Below is a small trained network, with its code and all its weights. Each question gives an input and a target symbol and asks what happens when units are switched off, that is, made to give their printed mean instead of their output.

import numpy as np


def w(rows, s, z=0):
    codes = np.array(rows[::2]) - 128.0
    scale = np.full(codes.shape[1], s)
    scale[-1] = z or s
    return codes * scale


def f(y):
    return np.maximum(y, 0)


def softmax(a):
    e = np.exp(a - a.max(-1, keepdims=True))
    return e / e.sum(-1, keepdims=True)


def log_softmax(a):
    a = a - a.max(-1, keepdims=True)
    return a - np.log(np.exp(a).sum(-1, keepdims=True))


def net(x, mask):
    ids = ['Ωβδζημ'.index(c) for c in x.split()]
    T = len(ids)
    res = E[ids] + P[:T]
    r = res
    for j in range(2):
        rows = slice(4 * j, 4 * j + 4)
        q, k, v = (r @ M[0][rows].T for M in (Q, K, V))
        z = softmax(np.where(np.tri(T) > 0, q @ k.T / 4**0.5, -1e9)) @ v
        o = O[0][rows]
        res = res + np.where(mask[j], z, o[:, -1]) @ o[:, :-1]
    y = f(res @ A[0][:, :-1].T + A[0][:, -1])
    res = res + np.where(mask[2:14], y, B[0][:, -1]) @ B[0][:, :-1]
    return log_softmax(res[-1] @ U[:, :-1].T + U[:, -1])


Q, K, V, O, A, B = {}, {}, {}, {}, {}, {}
E = w([
[85,185,62],'Ω',
[45,122,111],'β',
[95,200,99],'δ',
[117,225,50],'ζ',
[35,154,152],'η',
[2,29,139],'μ',
],0.0093)
P = w([
[236,196,101],'0',
[182,143,159],'1',
[147,147,161],'2',
[115,155,147],'3',
[91,157,148],'4',
[75,155,177],'5',
[40,159,162],'6',
[54,154,206],'7',
[41,120,135],'8',
[58,142,245],'9',
[64,121,224],'10',
[56,109,254],'11',
[70,98,225],'12',
[85,87,201],'13',
],0.0091)
Q[0] = w([
[178,128,33],'head 0',
[195,129,72],'head 0',
[236,112,246],'head 0',
[168,32,148],'head 0',
[201,58,166],'head 1',
[25,152,103],'head 1',
[182,78,163],'head 1',
[195,42,80],'head 1',
],0.011)
K[0] = w([
[70,136,123],'head 0',
[91,199,109],'head 0',
[195,156,97],'head 0',
[173,102,77],'head 0',
[233,167,62],'head 1',
[78,186,215],'head 1',
[246,127,120],'head 1',
[175,185,161],'head 1',
],0.013)
V[0] = w([
[179,202,116],'head 0',
[217,115,143],'head 0',
[106,9,77],'head 0',
[96,104,222],'head 0',
[151,77,62],'head 1',
[103,169,79],'head 1',
[52,92,131],'head 1',
[166,56,146],'head 1',
],0.014)
O[0] = w([
[127,64,43,60],'head 0',
[101,112,129,41],'head 0',
[11,159,167,153],'head 0',
[177,82,172,193],'head 0',
[61,147,87,78],'head 1',
[201,112,117,131],'head 1',
[130,150,205,247],'head 1',
[51,174,144,99],'head 1',
],0.011)
A[0] = w([
[239,116,129,75],'neuron 0',
[52,109,120,79],'neuron 1',
[95,4,141,140],'neuron 2',
[98,108,118,234],'neuron 3',
[88,67,108,250],'neuron 4',
[91,83,147,201],'neuron 5',
[125,193,56,2],'neuron 6',
[175,118,110,89],'neuron 7',
[159,189,136,126],'neuron 8',
[198,161,128,156],'neuron 9',
[151,124,203,157],'neuron 10',
[132,126,206,170],'neuron 11',
],0.014,0.0077)
B[0] = w([
[151,98,178,147],'neuron 0',
[98,109,204,134],'neuron 1',
[63,231,199,146],'neuron 2',
[206,204,118,141],'neuron 3',
[180,241,124,139],'neuron 4',
[152,156,96,170],'neuron 5',
[155,91,92,133],'neuron 6',
[89,65,209,136],'neuron 7',
[106,173,1,151],'neuron 8',
[76,82,143,150],'neuron 9',
[98,137,101,244],'neuron 10',
[128,67,70,255],'neuron 11',
],0.0094,0.029)
U = w([
[157,198,141,254],'Ω',
[108,133,137,90],'β',
[46,94,249,152],'δ',
[131,133,163,44],'ζ',
[126,124,191,63],'η',
[25,165,195,124],'μ',
],0.011,0.0076)

Each question gives the input, a string of symbols that net reads in full, and the target symbol t.
The units are the heads (4 rows each of Q, K, V and O) and the neurons (one row each of A and B). Each row of codes is followed by its name. A weight is (code - 128) times the scale printed after its matrix; where a second scale follows, it is the last column's (O, A, B and U).
mask holds one flag per unit, heads first, then neurons. A switched-off unit (its flag False) gives its mean, the last column of its rows in O or B, instead of its output. The means were averaged over made-up inputs and are rounded, as every weight is.
A unit's drop is (log p(t) with every unit on - log p(t) with that unit switched off) / (log p(t) with every unit on - log p(t) with every unit switched off).
The circuit of an input: a set's keep is (log p(t) with only the set's units on - log p(t) with every unit switched off) / (log p(t) with every unit on - log p(t) with every unit switched off). Starting from the 12 units with the biggest drops (on a tie, the unit counted first), units are removed one at a time, each time the one whose removal leaves the highest keep (on an exact tie, the one counted first), for as long as the keep stays at least 0.8.
circuit, biggest first: the units of the circuit, biggest drop first
k most important neurons: the k neurons with the biggest drops, biggest first
heads that matter: for each layer, one digit per head in row order, 1 if its drop is at least 0.15 and else 0, layers parted by /
drop of u: that unit's drop, to one decimal
input Ω β μ ζ, target μ: 4 most important neurons : (neuron 5; neuron 11; neuron 4; neuron 3)
input Ω μ μ Ω, target μ: circuit, biggest first : (head 1)
input η η δ, target δ: heads that matter : 10
input μ μ η β Ω η η β Ω, target δ: 2 most important neurons : (neuron 9; neuron 0)
input δ ζ η β, target δ: heads that matter : 11
input β β μ, target Ω: 2 most important neurons : (neuron 4; neuron 3)
input μ β ζ η δ δ ζ η β ζ, target δ: 3 most important neurons : (neuron 9; neuron 0; neuron 7)
input δ β η Ω, target δ: 3 most important neurons : (neuron 9; neuron 7; neuron 0)
input μ β β β β δ δ δ, target δ: 3 most important neurons : (neuron 9; neuron 0; neuron 5)
input η ζ β η ζ, target δ: 2 most important neurons : (neuron 9; neuron 7)
input Ω η ζ η, target δ: drop of neuron 9 : 0.3
input η ζ β η, target δ: drop of neuron 11 : 0.2
input η η μ, target Ω: drop of neuron 7 : 0.1
